Below are the code and all the weights of a small trained network. Each question names an input and a target symbol and asks about switching units off, where a switched-off unit gives its printed mean instead of its output.

import numpy as np


def w(rows, s, z=0):
    codes = np.array(rows[::2]) - 128.0
    scale = np.full(codes.shape[1], s)
    scale[-1] = z or s
    return codes * scale


def f(y):
    return np.maximum(y, 0)


def softmax(a):
    e = np.exp(a - a.max(-1, keepdims=True))
    return e / e.sum(-1, keepdims=True)


def log_softmax(a):
    a = a - a.max(-1, keepdims=True)
    return a - np.log(np.exp(a).sum(-1, keepdims=True))


def net(x, mask):
    ids = ['αβγδζηθλμξπφ'.index(c) for c in x.split()]
    T = len(ids)
    res = E[ids] + P[:T]
    u = 0
    for l in range(3):
        r = res
        for j in range(2):
            rows = slice(3 * j, 3 * j + 3)
            q, k, v = (r @ M[l][rows].T for M in (Q, K, V))
            z = softmax(np.where(np.tri(T) > 0, q @ k.T / 3**0.5, -1e9)) @ v
            o = O[l][rows]
            res = res + np.where(mask[u + j], z, o[:, -1]) @ o[:, :-1]
        u += 2
        y = f(res @ A[l][:, :-1].T + A[l][:, -1])
        res = res + np.where(mask[u : u + 4], y, B[l][:, -1]) @ B[l][:, :-1]
        u += 4
    return log_softmax(res[-1] @ U[:, :-1].T + U[:, -1])


Q, K, V, O, A, B = {}, {}, {}, {}, {}, {}
E = w([
[243,76,186],'α',
[139,140,220],'β',
[182,65,141],'γ',
[197,118,226],'δ',
[30,146,105],'ζ',
[183,96,159],'η',
[91,123,109],'θ',
[204,149,165],'λ',
[103,98,48],'μ',
[6,156,112],'ξ',
[73,77,169],'π',
[103,14,43],'φ',
],0.013)
P = w([
[186,57,99],'0',
[1,120,235],'1',
[14,124,199],'2',
[89,130,177],'3',
[47,108,149],'4',
[41,102,147],'5',
[57,91,143],'6',
[32,89,129],'7',
[50,84,122],'8',
[33,96,130],'9',
[73,93,178],'10',
],0.0053)
Q[0] = w([
[150,46,125],'L0H1',
[63,88,128],'L0H1',
[92,91,221],'L0H1',
[158,203,138],'L0H2',
[145,125,120],'L0H2',
[125,99,250],'L0H2',
],0.011)
K[0] = w([
[164,178,19],'L0H1',
[254,133,138],'L0H1',
[128,165,32],'L0H1',
[66,213,183],'L0H2',
[110,77,159],'L0H2',
[106,148,22],'L0H2',
],0.008)
V[0] = w([
[99,142,145],'L0H1',
[84,165,40],'L0H1',
[46,59,120],'L0H1',
[205,174,2],'L0H2',
[20,148,84],'L0H2',
[91,73,60],'L0H2',
],0.0086)
O[0] = w([
[86,113,134,114],'L0H1',
[65,213,78,2],'L0H1',
[1,82,63,165],'L0H1',
[214,107,22,9],'L0H2',
[63,153,127,42],'L0H2',
[51,57,4,133],'L0H2',
],0.0071,0.0052)
A[0] = w([
[68,209,180,145],'L0N1',
[159,138,125,61],'L0N2',
[102,152,2,43],'L0N3',
[171,98,131,253],'L0N4',
],0.008,0.0034)
B[0] = w([
[197,42,88,167],'L0N1',
[187,94,89,134],'L0N2',
[190,253,114,135],'L0N3',
[24,101,157,254],'L0N4',
],0.0066,0.0064)
Q[1] = w([
[175,229,40],'L1H1',
[191,192,101],'L1H1',
[180,126,129],'L1H1',
[146,194,117],'L1H2',
[151,126,158],'L1H2',
[102,255,77],'L1H2',
],0.012)
K[1] = w([
[228,148,180],'L1H1',
[129,149,223],'L1H1',
[103,242,158],'L1H1',
[87,251,86],'L1H2',
[109,117,103],'L1H2',
[48,245,178],'L1H2',
],0.011)
V[1] = w([
[104,184,159],'L1H1',
[126,145,107],'L1H1',
[134,56,88],'L1H1',
[175,131,245],'L1H2',
[205,81,133],'L1H2',
[110,178,161],'L1H2',
],0.011)
O[1] = w([
[30,219,177,103],'L1H1',
[51,159,109,109],'L1H1',
[205,10,186,171],'L1H1',
[255,248,150,253],'L1H2',
[78,167,14,239],'L1H2',
[75,129,211,84],'L1H2',
],0.0042,0.017)
A[1] = w([
[58,146,170,1],'L1N1',
[170,74,176,245],'L1N2',
[144,70,127,74],'L1N3',
[2,125,110,90],'L1N4',
],0.0067,0.0031)
B[1] = w([
[142,131,2,131],'L1N1',
[37,37,192,254],'L1N2',
[226,136,169,164],'L1N3',
[132,129,87,145],'L1N4',
],0.0059,0.0084)
Q[2] = w([
[138,66,39],'L2H1',
[158,204,127],'L2H1',
[9,254,82],'L2H1',
[174,245,51],'L2H2',
[27,124,215],'L2H2',
[48,252,160],'L2H2',
],0.0058)
K[2] = w([
[180,58,115],'L2H1',
[17,178,137],'L2H1',
[30,139,2],'L2H1',
[213,124,216],'L2H2',
[79,156,92],'L2H2',
[59,138,116],'L2H2',
],0.0077)
V[2] = w([
[112,200,102],'L2H1',
[254,160,10],'L2H1',
[165,29,185],'L2H1',
[142,69,53],'L2H2',
[120,134,22],'L2H2',
[188,164,8],'L2H2',
],0.006)
O[2] = w([
[123,106,201,55],'L2H1',
[223,76,157,123],'L2H1',
[132,99,77,253],'L2H1',
[154,190,1,170],'L2H2',
[146,159,136,94],'L2H2',
[230,201,206,105],'L2H2',
],0.0066,0.013)
A[2] = w([
[191,132,102,103],'L2N1',
[128,254,116,254],'L2N2',
[132,81,140,62],'L2N3',
[163,40,72,110],'L2N4',
],0.0097,0.0033)
B[2] = w([
[40,234,237,193],'L2N1',
[69,117,162,149],'L2N2',
[71,253,74,157],'L2N3',
[160,149,171,249],'L2N4',
],0.0056,0.015)
U = w([
[119,125,229,80],'α',
[182,83,141,174],'β',
[56,248,123,126],'γ',
[94,117,148,251],'δ',
[125,132,147,89],'ζ',
[180,251,164,177],'η',
[195,55,238,1],'θ',
[71,242,124,177],'λ',
[228,43,25,119],'μ',
[155,249,18,61],'ξ',
[119,214,102,113],'π',
[102,67,254,98],'φ',
],0.0067,0.0056)

Each question gives the input, a string of symbols that net reads in full, and the target symbol t.
The units are the heads (3 rows each of Q, K, V and O) and the neurons (one row each of A and B). Each row of codes is followed by its name. A weight is (code - 128) times the scale printed after its matrix; where a second scale follows, it is the last column's (O, A, B and U).
mask holds one flag per unit, layer by layer, with each layer's heads first. A switched-off unit (its flag False) gives its mean, the last column of its rows in O or B, instead of its output. The means were averaged over made-up inputs and are rounded, as every weight is.
A unit's drop is (log p(t) with every unit on - log p(t) with that unit switched off) / (log p(t) with every unit on - log p(t) with every unit switched off).
The circuit of an input: a set's keep is (log p(t) with only the set's units on - log p(t) with every unit switched off) / (log p(t) with every unit on - log p(t) with every unit switched off). Starting from the 12 units with the biggest drops (on a tie, the unit counted first), units are removed one at a time, each time the one whose removal leaves the highest keep (on an exact tie, the one counted first), for as long as the keep stays at least 0.8.
units of the circuit, in order: the units of the circuit, biggest drop first
most important unit: the unit with the biggest drop
k most important neurons: the k neurons with the biggest drops, biggest first
heads that matter: for each layer, one digit per head in row order, 1 if its drop is at least 0.15 and else 0, layers parted by /
input β ζ γ α π α α, target φ: most important unit	L1H2
input γ α π ξ γ γ, target μ: units of the circuit, in order	L0H2, L2N1, L1H2
input β α γ, target φ: units of the circuit, in order	L2H2, L1H2, L0H2
input α γ δ β α α ξ, target η: heads that matter	11 / 01 / 10
input α α α α π α γ π γ μ, target η: heads that matter	11 / 01 / 10
input γ φ β α ξ θ δ β θ, target μ: heads that matter	01 / 11 / 00
input α γ γ α λ π π ξ α λ β, target η: 2 most important neurons	L1N2, L0N2
input γ β γ φ δ β α γ α, target μ: units of the circuit, in order	L1H1, L0H2
input γ γ α λ θ γ γ γ, target μ: units of the circuit, in order	L0H2, L1H2, L1H1, L2H1
input α γ α α θ, target η: heads that matter	11 / 01 / 10
input β γ γ, target φ: heads that matter	01 / 01 / 01
input φ θ γ α ξ φ, target ξ: heads that matter	11 / 01 / 11
input α α α α γ β φ α β α α, target η: units of the circuit, in order	L1H2, L0H2, L0H1, L2H2
input γ β α, target μ: 2 most important neurons	L1N2, L0N4
input φ α ξ, target ξ: most important unit	L2H2
input α γ β θ γ γ α α α α ζ, target η: units of the circuit, in order	L1H2, L0H1, L0H2, L2H2
input γ α δ β β α α α η, target μ: heads that matter	01 / 11 / 11
input γ δ γ α β, target μ: 2 most important neurons	L2N1, L1N2
input α φ φ ξ γ α α, target η: heads that matter	11 / 01 / 11
input α α α λ, target η: units of the circuit, in order	L1H2, L0H2, L0H1
input γ γ α α α π α η δ γ μ, target μ: 3 most important neurons	L2N1, L0N4, L1N2
